[23,-15,-19,-18,16,-75,15,1,6,11,28,11,-10,14,-7,15,13,-55,-21,-10,-27,13,-28,-12,-14,25,2,10,8,4,14,1,39,25,11,11]
9
[11,-12,28,2,30,11,-2,9,2,34,7,-11,-6,1,-2,-40,-28,39,17,-9,25,-2,-26,27,10,3,-6,-21,-30,-1,37,16,-18,-13,13,-1]
7
[3,10,6,3,19,-19,12,10,25,25,11,2,4,4,-1,2,0,11,7,-4,11,-24,-11,-8,-10,-8,-10,-3,-5,-9,10,17,1,9,1,13]
2
[34,27,-11,75,2,35,50,7,-45,28,-45,-40,10,-59,-33,-44,-20,-45,-27,17,-20,11,29,-32,-7,-28,-9,15,24,-5,53,36,-20,27,-26,34]
5
[-5,23,17,11,-21,-6,19,0,-6,-2,-34,-4,21,4,12,-16,-10,7,10,5,-13,-6,-3,6,-7,-32,-17,5,30,1,-19,14,-22,-7,0,17]
0
[0,-7,16,7,8,-30,11,-19,-16,-8,18,3,41,36,-7,-9,-9,22,-10,-34,7,29,5,7,11,5,-21,-31,-3,-10,-10,-12,-21,3,4,-29]
3
[-9,-28,12,-8,28,-34,-16,-1,41,-14,23,-12,-75,49,-11,-44,-13,40,-1,0,50,30,-22,37,2,12,-29,37,44,13,17,6,12,0,-10,-11]
7
[7,-3,-11,12,23,-8,12,17,-5,43,4,3,3,-7,-22,-22,-22,-3,3,29,22,-16,-17,13,-6,6,-41,-24,4,13,12,23,10,-14,6,-1]
9
[4,13,24,15,3,12,6,-19,-16,-3,9,-14,8,-1,24,-12,6,32,4,-11,6,-21,-1,-23,8,12,-13,7,0,-7,6,11,4,1,1,21]
3
[27,-13,-36,7,-30,-40,-1,60,11,-2,11,16,-28,2,-23,-9,0,-1,-17,50,-15,-22,8,-2,-10,51,-29,-20,27,4,11,27,-5,-30,-34,21]
10
[5,-16,-11,0,19,-2,14,9,-1,5,2,-1,25,16,0,-4,-4,-13,-9,-15,6,12,-8,3,3,-1,2,-8,10,0,-9,-2,6,2,2,-9]
10
[-52,-12,2,-3,42,-27,-2,14,5,47,26,25,-17,47,-65,-7,-61,24,14,12,19,12,-30,24,12,-19,-6,8,54,33,60,-41,-36,-67,1,-105]
11
[-3,-13,-18,-24,1,38,49,41,-16,13,8,-45,18,14,17,-33,3,-9,-18,56,-2,-63,-8,-25,49,54,-1,39,2,-3,18,-29,28,-28,-17,-4]
8
[22,-4,-18,16,13,38,-25,9,20,6,9,9,-7,-2,1,20,-1,-11,-23,-5,25,-12,13,-17,3,15,-17,21,-4,-9,12,-25,-12,-12,-17,24]
6
[10,-10,8,1,-9,-8,-13,11,5,7,-13,6,2,-6,2,-5,-30,-11,-12,-3,3,-4,-8,18,15,-3,-2,14,20,16,-22,10,9,-12,30,-23]
9
[12,5,0,14,-1,24,0,-18,-8,14,0,-12,-15,-4,20,8,4,12,-20,2,3,-4,14,-14,21,13,-29,18,4,-12,1,0,-11,-25,-4,27]
6
[1,-8,37,26,6,15,2,-11,-20,4,10,1,27,2,2,-16,0,20,-2,-32,9,11,-1,-7,10,-6,-7,1,-11,3,-1,-10,1,0,31,-7]
3
[-14,2,-13,1,-23,32,-28,-33,34,-20,0,34,39,27,-11,10,-5,39,-32,-46,56,41,8,12,-14,-9,-1,-36,54,4,-35,-4,18,14,3,2]
9
[-6,2,78,6,-3,-43,-7,2,12,-6,-21,-14,28,-19,-9,-13,-9,-31,-1,-7,-2,-19,30,10,8,-47,-36,21,-33,1,-13,-3,-5,14,9,-35]
4
[-11,7,-43,-6,23,-3,7,13,4,52,-20,-22,11,-29,-14,19,21,-39,22,42,13,2,-9,-22,-15,4,-19,27,0,-32,7,20,15,17,-5,34]
5
[46,13,-9,24,74,-17,8,-23,1,-46,-11,20,3,6,7,-1,5,-54,0,-27,33,-26,9,-43,2,-3,-28,12,33,22,0,8,34,6,-4,21]
3
[2,40,25,33,85,-49,30,-102,38,22,26,-4,17,60,37,20,-11,40,1,-23,54,-33,28,-77,41,-7,-3,22,71,-11,6,22,-5,-5,-13,-35]
4
[14,-3,5,-12,5,-2,2,-9,20,19,25,10,-13,14,17,14,-17,19,0,-17,16,-19,5,5,18,11,-3,-3,-6,-8,22,12,-8,-7,-1,-2]
6
[32,19,2,21,27,-38,32,16,14,17,-10,-2,30,-27,-25,4,-6,-86,12,-10,9,-51,31,-45,-11,-23,63,12,-24,-20,7,21,14,54,-17,-48]
10
[3,12,-9,-37,24,-44,42,22,16,12,-20,-3,39,13,-10,10,-18,-24,-12,0,26,9,0,15,-5,-14,-70,-10,42,-16,9,27,-8,-17,-25,18]
10
[6,-23,0,40,19,14,1,13,1,-2,3,4,7,22,12,-9,4,37,21,-3,27,22,-14,20,0,17,-28,9,-1,12,-30,3,0,-9,7,-3]
3
[-13,15,14,-8,-7,10,-16,13,-12,4,-27,-3,-20,-16,2,-13,-35,5,7,19,-13,-6,-7,28,5,-20,-18,17,3,6,-7,8,-17,-30,13,-16]
9
[-5,10,-17,-8,-11,-1,30,-3,-4,18,-34,4,0,-10,-13,37,-15,-30,-26,6,9,9,35,-3,-16,-22,-14,22,32,3,23,16,-27,7,-31,2]
1
[4,4,29,16,-5,-12,-11,-8,23,-2,-43,-24,50,-16,-18,-46,11,9,29,-17,20,10,12,-7,20,-27,-6,-5,-9,-10,-7,7,0,-1,13,-7]
5
[-27,11,50,22,47,24,-55,-49,20,28,3,22,-35,19,22,10,-12,-15,-18,-75,-9,58,-45,36,-21,-61,77,16,-24,24,-19,-47,-28,7,11,-41]
6
[22,49,34,-23,18,-85,114,0,10,-3,-86,40,26,-26,0,-20,-9,-22,-23,1,-59,76,58,-27,12,-39,-27,-50,28,-2,-16,38,1,-36,54,-9]
1
[8,22,45,35,52,0,3,33,36,79,20,2,-10,-28,28,-14,-56,53,-7,38,13,-29,-6,-12,-2,31,28,-50,-54,-9,-33,25,-11,-10,19,-68]
3
[-6,1,-1,21,-4,-32,-9,-11,7,4,6,0,20,26,-14,-21,-7,23,26,21,25,-58,16,-20,4,-3,-22,-15,17,6,-2,-3,-20,-4,-14,-21]
0
[12,-10,-5,16,19,-6,12,19,13,11,-3,14,20,3,-8,5,-3,-4,-6,-8,5,11,9,-10,-5,3,-7,-7,1,7,2,-10,-8,-8,-1,-11]
10
[26,-15,11,18,14,11,6,1,-12,65,-11,8,-16,8,14,-23,-38,-24,-40,4,-9,41,-22,15,27,-13,20,5,38,19,-30,22,-48,-44,55,-5]
1
[6,-1,3,-1,9,6,17,-4,-18,-9,11,16,14,19,26,-3,-7,28,18,-14,1,-11,-3,2,16,13,8,-17,4,-5,-11,23,7,-4,21,-7]
3
[6,-9,3,22,19,6,5,18,5,8,26,33,14,28,-2,15,-27,18,-3,-4,17,-24,23,-8,-13,-15,-17,-19,12,-2,-2,-9,-20,11,3,-26]
0
[23,15,-9,22,11,-36,-3,-17,15,14,-14,-56,20,-46,-14,12,-5,-40,4,-9,-5,-6,10,-60,4,-1,4,51,-10,-25,43,3,-4,52,-16,8]
5
[9,-4,17,52,-26,-5,23,9,23,-20,-2,-9,14,19,-21,-25,3,29,-19,-20,20,54,21,-9,-22,-13,-3,9,34,-10,3,1,18,30,-9,9]
0
[-65,-10,3,-35,-12,21,-99,-6,-41,-43,-39,-1,6,-1,-11,28,74,11,20,52,-1,15,-1,1,14,3,-77,1,-35,-28,-58,-41,38,-107,35,48]
4
[3,-2,-3,9,14,-3,6,0,-30,61,15,-24,9,12,3,-2,-21,-10,-19,2,-9,-8,-17,11,20,3,-12,7,-3,-26,32,7,-40,-24,-12,5]
6
[6,-7,13,19,-5,34,28,-14,-15,40,2,-6,36,13,24,-30,-1,-10,-5,-7,16,-40,-3,8,-16,-20,-1,-15,12,11,10,16,-7,34,-15,41]
0
[-1,-2,-20,9,2,-39,-10,18,0,-10,-7,5,20,23,-1,10,16,25,11,5,-16,-27,-25,-2,7,7,-40,-5,19,5,-27,3,-11,-32,-3,11]
2
[-38,8,24,2,17,-50,-13,-15,-4,10,-14,30,-3,-9,-4,-16,-6,-2,-6,-13,-32,63,-9,-3,5,-29,7,-14,15,-3,-17,-1,16,-14,67,-8]
8
[-14,19,-5,9,30,32,11,-3,-13,-20,-21,31,-39,-37,-10,39,1,-3,10,-29,-35,57,-6,-23,-30,-23,55,27,-24,0,25,-20,23,23,37,-10]
7
[-20,-5,-4,-18,2,-43,4,1,33,5,-6,17,16,10,-6,-3,-22,2,-3,-7,13,29,1,21,-1,1,-16,-13,13,7,13,2,-4,7,-2,-4]
8
[-11,6,33,-14,-16,-31,33,40,-13,25,-39,-7,13,-18,-9,-48,-5,-44,5,28,-28,-13,-15,8,17,-29,-7,38,54,-5,-11,28,28,-32,34,-7]
11
[49,26,13,-28,-88,-63,3,-83,28,-45,-31,14,48,-18,-17,66,-5,-51,-33,-57,10,12,78,-11,-4,-1,-45,-24,12,17,-17,-3,-60,25,-62,1]
11
[-6,-12,-2,23,15,-19,10,9,8,19,1,17,47,5,-18,-3,-12,-4,5,-18,13,10,-4,-10,11,-5,3,-6,4,5,14,-9,1,3,17,-18]
8
[-14,-10,12,-21,12,-42,-12,-28,-1,-20,16,14,31,21,4,-5,-12,37,28,-24,22,10,8,21,11,1,-33,-58,-29,-8,-37,8,1,15,30,-39]
3
[55,-2,2,67,-5,-34,-19,7,96,70,-20,-27,-26,-13,4,5,18,-39,-10,23,41,43,-2,1,-33,25,-12,74,4,6,-42,13,-59,31,-60,31]
5
[1,14,31,38,8,25,13,13,34,38,-54,-11,7,-36,2,-56,-7,32,6,5,15,40,-52,8,-10,-32,-6,-1,23,42,-20,26,2,-23,34,28]
1
[-17,-1,18,9,23,-63,2,-18,-31,57,30,-24,6,28,-4,-8,6,-6,-40,1,-38,12,-42,-8,-4,9,-17,6,14,-6,10,-20,-7,-13,-5,-13]
9
[18,51,12,-24,17,19,50,-44,-2,9,-6,-20,13,-15,15,-50,22,0,19,-8,-13,13,-14,-48,20,-17,23,-24,9,-34,0,34,23,12,37,46]
5
[0,-24,-4,17,-17,-39,23,-28,-16,-11,-15,-14,69,38,27,20,-8,22,-13,-26,-18,1,16,-3,20,4,-29,-8,25,14,-29,-22,-26,8,-6,-23]
0
[-1,16,-8,-11,16,-11,-6,-47,24,-3,7,-4,17,17,23,-32,-28,33,26,-32,14,-6,11,5,23,-10,22,-38,-14,-28,9,18,-23,32,3,-12]
6
[41,97,-77,-5,-8,-1,86,-37,42,11,-47,1,75,-27,5,-11,-44,5,44,48,17,-77,58,-95,44,38,93,-69,14,-44,-42,56,-47,8,-21,-55]
10
[7,-2,-5,39,16,8,11,16,-3,17,-11,20,5,3,-8,-4,-11,-13,-13,9,1,10,25,-7,-12,-14,-17,12,47,-6,-7,8,-9,-6,-12,-9]
11
[-5,16,16,-8,-1,-11,1,9,29,1,6,0,21,4,-1,12,-26,24,-20,-13,5,9,-12,-12,16,14,17,-10,0,-3,9,-15,-3,-21,-7,-25]
8
[4,7,30,10,-12,-13,6,12,1,5,-14,9,26,-3,-3,33,10,-31,-26,-1,-23,7,-6,-4,-3,-16,-32,33,9,9,-16,-15,-17,-20,-2,10]
4
[28,2,-41,16,33,18,-7,73,14,-10,-36,20,11,5,9,8,-53,-8,-17,24,12,-19,-5,12,6,-11,12,-21,45,-6,-55,44,-12,-24,-3,-37]
1
[3,-8,-30,11,3,7,42,24,2,14,-14,5,48,-17,2,17,-17,-5,26,2,9,4,1,-4,12,3,-12,12,-1,-2,1,17,6,20,19,2]
8
[24,5,14,27,12,-22,-9,-35,27,3,14,18,26,13,5,3,1,6,-17,-34,28,5,6,-27,9,10,1,-25,7,11,-8,-1,-6,2,-7,6]
8
[2,7,-36,17,24,0,28,-11,-24,32,33,-6,-9,6,-12,14,6,0,-5,14,-8,2,3,-35,8,16,-19,6,-4,-30,15,-6,-4,6,5,4]
6
[-1,-18,32,7,2,6,19,0,-2,41,13,-13,0,-3,12,6,-5,18,-13,-13,-14,33,-3,-6,8,14,11,17,1,-7,35,-3,22,-14,17,-6]
11
[-16,-17,44,57,3,-33,-47,46,22,56,63,59,-2,9,-15,1,-1,13,-33,18,-4,-45,26,-31,-21,-11,28,-5,20,-31,-17,21,10,27,33,-34]
4
[17,-48,31,21,26,-50,18,32,1,23,-1,-26,-23,27,27,-36,-42,-54,-40,-13,-6,38,28,70,-12,-24,-8,31,29,-22,6,51,10,57,-33,-25]
11
[12,-8,29,61,-38,-37,0,50,-44,-55,29,-36,76,-22,6,11,20,87,15,-19,-77,-14,-46,5,-24,-1,-65,-75,-72,-16,-48,30,26,55,-13,-5]
4
[-1,-15,-21,6,25,16,16,23,37,29,1,21,15,15,27,5,5,3,16,40,11,-9,15,-7,5,23,-15,31,4,-13,-2,1,-8,0,9,24]
4
[3,-8,-14,14,10,3,16,22,2,17,2,3,4,7,5,-6,-12,2,-13,22,5,8,2,-3,14,21,-19,10,13,-1,-2,0,-5,-15,-1,6]
8
[-4,-12,5,-2,19,5,14,19,-20,7,-3,17,20,1,9,2,-17,25,-24,-23,-19,-2,-10,3,2,-2,1,-23,14,-2,5,6,8,7,22,-11]
7
[-1,-11,-37,2,1,17,44,20,3,22,14,-16,6,16,6,11,-1,36,18,47,19,-40,41,-31,22,45,-23,27,6,-18,14,-4,-18,-13,-26,-19]
10
[10,-15,19,17,4,1,34,-1,-31,-13,10,-10,40,12,11,4,-5,12,-12,-38,0,20,13,-2,13,1,-19,7,0,-14,3,5,11,22,14,-9]
3
[12,-13,7,5,21,-4,8,3,0,4,6,1,3,1,7,-2,-1,-10,1,4,30,-7,22,-10,6,16,-35,22,0,-8,0,5,10,6,12,10]
3
[-12,-28,20,3,8,-54,6,-26,22,63,12,1,70,39,20,-4,23,-7,-9,-10,30,-4,16,-11,30,16,-4,0,2,-22,-39,-7,-5,6,16,-16]
8
[37,-1,63,8,10,-22,-32,42,43,33,-19,58,-2,25,18,-36,-42,-17,-1,-35,-20,18,-19,53,12,-33,49,-14,5,19,-22,7,-83,-69,28,-29]
10
[-8,36,58,21,-33,-53,21,4,9,11,-27,6,51,-13,-18,-14,-5,-7,-24,-6,-38,-9,1,-13,-3,-36,-14,1,27,4,0,8,-27,-10,-6,-7]
4
[-25,22,-26,12,21,38,-16,23,21,-9,-13,63,4,-1,18,-3,4,34,30,34,-39,3,2,7,-38,-5,7,-47,-29,0,-19,-11,-30,1,-2,21]
4
